Here is a tiny trained network, its code and every weight. The questions are about switching its units off for an input and a target symbol, where a switched-off unit gives its printed mean instead of its output.

import numpy as np


def w(rows, s, z=0):
    codes = np.array(rows[::2]) - 128.0
    scale = np.full(codes.shape[1], s)
    scale[-1] = z or s
    return codes * scale


def f(y):
    return y / 2 * (1 + np.tanh(0.7978845608 * (y + 0.044715 * y**3)))


def softmax(a):
    e = np.exp(a - a.max(-1, keepdims=True))
    return e / e.sum(-1, keepdims=True)


def log_softmax(a):
    a = a - a.max(-1, keepdims=True)
    return a - np.log(np.exp(a).sum(-1, keepdims=True))


def net(x, mask):
    ids = ['Δγεητψ'.index(c) for c in x.split()]
    T = len(ids)
    res = E[ids] + P[:T]
    u = 0
    for l in range(2):
        r = res
        for j in range(2):
            rows = slice(2 * j, 2 * j + 2)
            q, k, v = (r @ M[l][rows].T for M in (Q, K, V))
            z = softmax(np.where(np.tri(T) > 0, q @ k.T / 2**0.5, -1e9)) @ v
            o = O[l][rows]
            res = res + np.where(mask[u + j], z, o[:, -1]) @ o[:, :-1]
        u += 2
        y = f(res @ A[l][:, :-1].T + A[l][:, -1])
        res = res + np.where(mask[u : u + 4], y, B[l][:, -1]) @ B[l][:, :-1]
        u += 4
    return log_softmax(res[-1] @ U[:, :-1].T + U[:, -1])


Q, K, V, O, A, B = {}, {}, {}, {}, {}, {}
E = w([
[156,184,201],'Δ',
[70,126,136],'γ',
[138,95,120],'ε',
[136,74,94],'η',
[108,60,140],'τ',
[253,111,105],'ψ',
],0.024)
P = w([
[129,2,171],'0',
[169,119,99],'1',
[167,117,107],'2',
[164,118,115],'3',
[160,105,118],'4',
[157,103,118],'5',
[156,101,117],'6',
[154,94,124],'7',
[153,92,126],'8',
[156,94,125],'9',
[159,98,138],'10',
[156,91,136],'11',
[158,86,132],'12',
],0.0081)
Q[0] = w([
[107,197,9],'0.h0',
[79,67,167],'0.h0',
[138,218,206],'0.h1',
[147,24,70],'0.h1',
],0.015)
K[0] = w([
[106,134,177],'0.h0',
[187,113,105],'0.h0',
[240,124,155],'0.h1',
[4,130,177],'0.h1',
],0.018)
V[0] = w([
[110,140,109],'0.h0',
[1,158,73],'0.h0',
[140,43,245],'0.h1',
[16,202,171],'0.h1',
],0.0091)
O[0] = w([
[87,125,160,104],'0.h0',
[37,57,157,5],'0.h0',
[197,2,144,217],'0.h1',
[115,155,183,110],'0.h1',
],0.0098,0.011)
A[0] = w([
[138,203,102,248],'0.n0',
[202,139,17,221],'0.n1',
[153,136,2,67],'0.n2',
[120,179,95,236],'0.n3',
],0.0088,0.0017)
B[0] = w([
[149,8,92,145],'0.n0',
[112,84,171,252],'0.n1',
[99,195,239,177],'0.n2',
[173,68,137,129],'0.n3',
],0.013)
Q[1] = w([
[187,118,139],'1.h0',
[106,122,205],'1.h0',
[97,5,120],'1.h1',
[150,112,141],'1.h1',
],0.014)
K[1] = w([
[48,121,127],'1.h0',
[164,73,244],'1.h0',
[133,80,55],'1.h1',
[142,137,85],'1.h1',
],0.011)
V[1] = w([
[70,105,126],'1.h0',
[156,118,101],'1.h0',
[6,103,206],'1.h1',
[165,90,121],'1.h1',
],0.011)
O[1] = w([
[34,169,255,108],'1.h0',
[226,225,29,136],'1.h0',
[239,118,131,100],'1.h1',
[100,232,141,254],'1.h1',
],0.0068,0.015)
A[1] = w([
[162,63,90,179],'1.n0',
[164,170,85,96],'1.n1',
[49,98,2,254],'1.n2',
[80,51,124,122],'1.n3',
],0.015,0.007)
B[1] = w([
[55,148,90,254],'1.n0',
[145,164,252,136],'1.n1',
[204,125,57,141],'1.n2',
[99,188,152,172],'1.n3',
],0.014,0.0077)
U = w([
[144,247,135,90],'Δ',
[158,139,75,174],'γ',
[124,111,119,148],'ε',
[75,144,187,1],'η',
[60,138,104,181],'τ',
[170,69,131,149],'ψ',
],0.014,0.0079)

Each question gives the input, a string of symbols that net reads in full, and the target symbol t.
The units are the heads (2 rows each of Q, K, V and O) and the neurons (one row each of A and B). Each row of codes is followed by its name. A weight is (code - 128) times the scale printed after its matrix; where a second scale follows, it is the last column's (O, A, B and U).
mask holds one flag per unit, layer by layer, with each layer's heads first. A switched-off unit (its flag False) gives its mean, the last column of its rows in O or B, instead of its output. The means were averaged over made-up inputs and are rounded, as every weight is.
A unit's drop is (log p(t) with every unit on - log p(t) with that unit switched off) / (log p(t) with every unit on - log p(t) with every unit switched off).
The circuit of an input: a set's keep is (log p(t) with only the set's units on - log p(t) with every unit switched off) / (log p(t) with every unit on - log p(t) with every unit switched off). Starting from all 12 units, units are removed one at a time, each time the one whose removal leaves the highest keep (on an exact tie, the one counted first), for as long as the keep stays at least 0.8.
units of the circuit, in order: the units of the circuit, biggest drop first
unit that matters most: the unit with the biggest drop
top k neurons: the k neurons with the biggest drops, biggest first
k most important neurons of layer l: the k neurons of layer l with the biggest drops, biggest first
heads that matter: for each layer, one digit per head in row order, 1 if its drop is at least 0.15 and else 0, layers parted by /
drop when u is switched off: that unit's drop, to one decimal
input τ γ τ ψ ψ τ η η ψ ε ψ, target Δ: 3 most important neurons of layer 0 -> 0.n2, 0.n1, 0.n0
input ε τ Δ τ, target τ: units of the circuit, in order -> 1.n0, 0.h0, 0.n2
input γ γ γ, target η: unit that matters most -> 0.h0
input ψ ψ τ τ τ γ ε Δ Δ τ τ τ ε, target τ: units of the circuit, in order -> 1.h0, 1.n0, 0.n2, 0.n1
input τ Δ Δ τ Δ τ τ γ, target Δ: top 2 neurons -> 0.n1, 0.n0
input Δ Δ γ, target γ: heads that matter -> 00 / 01
input γ η τ ψ τ Δ ε, target η: heads that matter -> 11 / 10
input ψ Δ Δ ε ε τ τ ψ Δ, target ψ: heads that matter -> 01 / 00
input γ τ ψ, target η: heads that matter -> 10 / 10
input Δ τ τ η, target η: units of the circuit, in order -> 0.n1, 0.n2
input τ η η τ γ ψ η, target Δ: heads that matter -> 01 / 01
input τ ε Δ η Δ η, target η: heads that matter -> 01 / 00
input Δ γ Δ τ Δ Δ τ ε τ Δ τ ε τ, target γ: 3 most important neurons of layer 0 -> 0.n1, 0.n2, 0.n3
input γ η τ, target η: heads that matter -> 11 / 10
input γ τ ε ε τ ε, target η: heads that matter -> 11 / 10
input Δ Δ Δ γ ε τ γ γ ε η γ, target γ: unit that matters most -> 1.n2
input γ ψ Δ τ Δ Δ ε τ Δ Δ Δ, target η: units of the circuit, in order -> 0.h0, 1.h0
input τ Δ τ τ ε ε Δ Δ ε η ψ γ, target Δ: top 2 neurons -> 0.n2, 1.n1
input ψ ψ Δ Δ τ γ τ η Δ ψ, target τ: top 3 neurons -> 0.n2, 1.n0, 0.n1
input τ τ τ τ γ ψ Δ τ τ, target Δ: unit that matters most -> 0.h1
input Δ τ τ ε Δ ψ ψ τ γ Δ γ, target ψ: heads that matter -> 10 / 00
input τ ε ψ τ τ τ ε ψ Δ γ ε, target Δ: top 2 neurons -> 1.n1, 0.n2
input τ τ τ Δ Δ Δ Δ ε γ ψ, target Δ: top 2 neurons -> 0.n2, 1.n1
input τ ψ Δ τ γ Δ τ ε, target Δ: 2 most important neurons of layer 0 -> 0.n2, 0.n0
input τ τ ε ψ γ τ τ η, target Δ: drop when 0.h0 is switched off -> 0.2
input τ τ η τ τ τ γ ψ τ η τ τ τ, target Δ: drop when 0.h1 is switched off -> 0.8
input γ τ τ, target η: drop when 0.n2 is switched off -> -0.1
input τ τ ε Δ Δ Δ ψ Δ Δ, target ψ: top neuron -> 0.n1
input τ τ τ, target τ: drop when 0.h1 is switched off -> 0.3
